Here is a tiny trained network, its code and every weight. The questions are about switching its units off for an input and a target symbol, where a switched-off unit gives its printed mean instead of its output.

import numpy as np


def w(rows, s, z=0):
    codes = np.array(rows[::2]) - 128.0
    scale = np.full(codes.shape[1], s)
    scale[-1] = z or s
    return codes * scale


def f(y):
    return y / 2 * (1 + np.tanh(0.7978845608 * (y + 0.044715 * y**3)))


def softmax(a):
    e = np.exp(a - a.max(-1, keepdims=True))
    return e / e.sum(-1, keepdims=True)


def log_softmax(a):
    a = a - a.max(-1, keepdims=True)
    return a - np.log(np.exp(a).sum(-1, keepdims=True))


def net(x, mask):
    ids = ['ΓΛΦατω'.index(c) for c in x.split()]
    T = len(ids)
    res = E[ids] + P[:T]
    q, k, v = (res @ M[0].T for M in (Q, K, V))
    z = softmax(np.where(np.tri(T) > 0, q @ k.T / 2**0.5, -1e9)) @ v
    res = res + np.where(mask[0], z, O[0][:, -1]) @ O[0][:, :-1]
    y = f(res @ A[0][:, :-1].T + A[0][:, -1])
    res = res + np.where(mask[1:13], y, B[0][:, -1]) @ B[0][:, :-1]
    return log_softmax(res[-1] @ U[:, :-1].T + U[:, -1])


Q, K, V, O, A, B = {}, {}, {}, {}, {}, {}
E = w([
[94,145,18,209,152,196,186],'Γ',
[167,187,101,193,104,14,126],'Λ',
[160,210,152,167,85,176,72],'Φ',
[129,178,169,135,150,157,101],'α',
[217,123,156,90,101,228,146],'τ',
[128,96,176,5,182,69,68],'ω',
],0.017)
P = w([
[160,163,232,72,71,35,165],'0',
[26,183,61,140,153,180,83],'1',
[120,192,118,83,97,176,28],'2',
[136,179,151,165,147,103,84],'3',
[158,120,99,111,134,175,133],'4',
[124,146,14,184,99,78,98],'5',
[133,159,146,58,137,141,7],'6',
[155,133,112,111,136,136,63],'7',
[125,139,96,133,179,118,77],'8',
[236,93,80,128,114,151,151],'9',
[234,151,103,147,83,143,95],'10',
[207,104,1,146,84,156,126],'11',
],0.0096)
Q[0] = w([
[163,219,2,33,201,165,72],'h0',
[37,33,223,162,79,122,198],'h0',
],0.0052)
K[0] = w([
[108,126,163,125,104,104,243],'h0',
[145,153,34,141,196,203,2],'h0',
],0.0051)
V[0] = w([
[140,37,230,103,131,83,185],'h0',
[253,55,71,80,104,121,246],'h0',
],0.0064)
O[0] = w([
[254,233,57,83,126,123,168,253],'h0',
[134,69,244,159,248,58,105,219],'h0',
],0.012,0.0017)
A[0] = w([
[127,192,143,201,168,171,94,57],'n0',
[149,80,76,182,176,112,109,72],'n1',
[156,107,150,222,72,162,20,189],'n2',
[201,127,49,182,90,151,140,136],'n3',
[178,138,199,86,101,82,155,183],'n4',
[46,36,135,49,51,40,143,61],'n5',
[153,229,90,117,100,184,134,203],'n6',
[90,31,200,181,147,131,141,120],'n7',
[95,141,124,131,168,214,117,251],'n8',
[152,46,114,3,223,106,122,151],'n9',
[137,124,202,90,121,191,48,196],'n10',
[190,197,146,148,142,153,214,244],'n11',
],0.0067,0.0015)
B[0] = w([
[179,69,168,98,175,120,140,174],'n0',
[130,134,169,158,99,174,93,142],'n1',
[77,87,89,119,139,123,112,188],'n2',
[118,104,182,137,105,139,157,212],'n3',
[66,102,94,110,150,189,100,200],'n4',
[168,148,177,127,66,146,170,145],'n5',
[78,111,60,138,121,126,225,250],'n6',
[64,86,109,70,99,170,88,139],'n7',
[104,108,187,101,87,46,135,173],'n8',
[145,118,123,215,124,170,180,255],'n9',
[77,147,88,95,149,125,166,227],'n10',
[87,106,106,116,211,2,82,221],'n11',
],0.0071,0.007)
U = w([
[116,1,114,137,147,115,45,141],'Γ',
[92,65,96,119,195,78,110,181],'Λ',
[103,56,143,141,95,133,73,95],'Φ',
[139,116,116,156,125,172,90,217],'α',
[208,69,106,204,235,177,33,101],'τ',
[179,122,70,139,172,140,132,3],'ω',
],0.007,0.0043)

Each question gives the input, a string of symbols that net reads in full, and the target symbol t.
The units are the heads (2 rows each of Q, K, V and O) and the neurons (one row each of A and B). Each row of codes is followed by its name. A weight is (code - 128) times the scale printed after its matrix; where a second scale follows, it is the last column's (O, A, B and U).
mask holds one flag per unit, heads first, then neurons. A switched-off unit (its flag False) gives its mean, the last column of its rows in O or B, instead of its output. The means were averaged over made-up inputs and are rounded, as every weight is.
A unit's drop is (log p(t) with every unit on - log p(t) with that unit switched off) / (log p(t) with every unit on - log p(t) with every unit switched off).
The circuit of an input: a set's keep is (log p(t) with only the set's units on - log p(t) with every unit switched off) / (log p(t) with every unit on - log p(t) with every unit switched off). Starting from the 12 units with the biggest drops (on a tie, the unit counted first), units are removed one at a time, each time the one whose removal leaves the highest keep (on an exact tie, the one counted first), for as long as the keep stays at least 0.8.
circuit, biggest first: the units of the circuit, biggest drop first
k most important neurons: the k neurons with the biggest drops, biggest first
drop when u is switched off: that unit's drop, to one decimal
input Φ ω ω, target α: circuit, biggest first	[h0, n11, n5]
input τ Φ α Γ Λ, target τ: circuit, biggest first	[h0, n6, n10]
input Γ Γ α τ, target Γ: circuit, biggest first	[h0, n7]
input ω ω ω τ, target Λ: circuit, biggest first	[n11, n6, h0]
input Φ ω α Γ Γ Γ ω, target Φ: circuit, biggest first	[h0, n5]
input τ ω Γ, target τ: circuit, biggest first	[h0, n10]
input ω α Λ τ, target Λ: circuit, biggest first	[n11, n6, n9, h0]
input τ α Γ Φ Γ Γ, target τ: 3 most important neurons	[n6, n1, n10]
input τ τ α, target τ: 2 most important neurons	[n6, n0]
input Γ τ ω α Φ Φ τ Γ τ α Γ α, target Γ: drop when n9 is switched off	0.1
input Φ Γ Γ ω ω α ω, target α: drop when n5 is switched off	0.2
input Γ ω Λ τ τ Φ Γ, target Γ: drop when h0 is switched off	0.8
input τ τ ω τ ω τ, target τ: drop when n8 is switched off	0.1
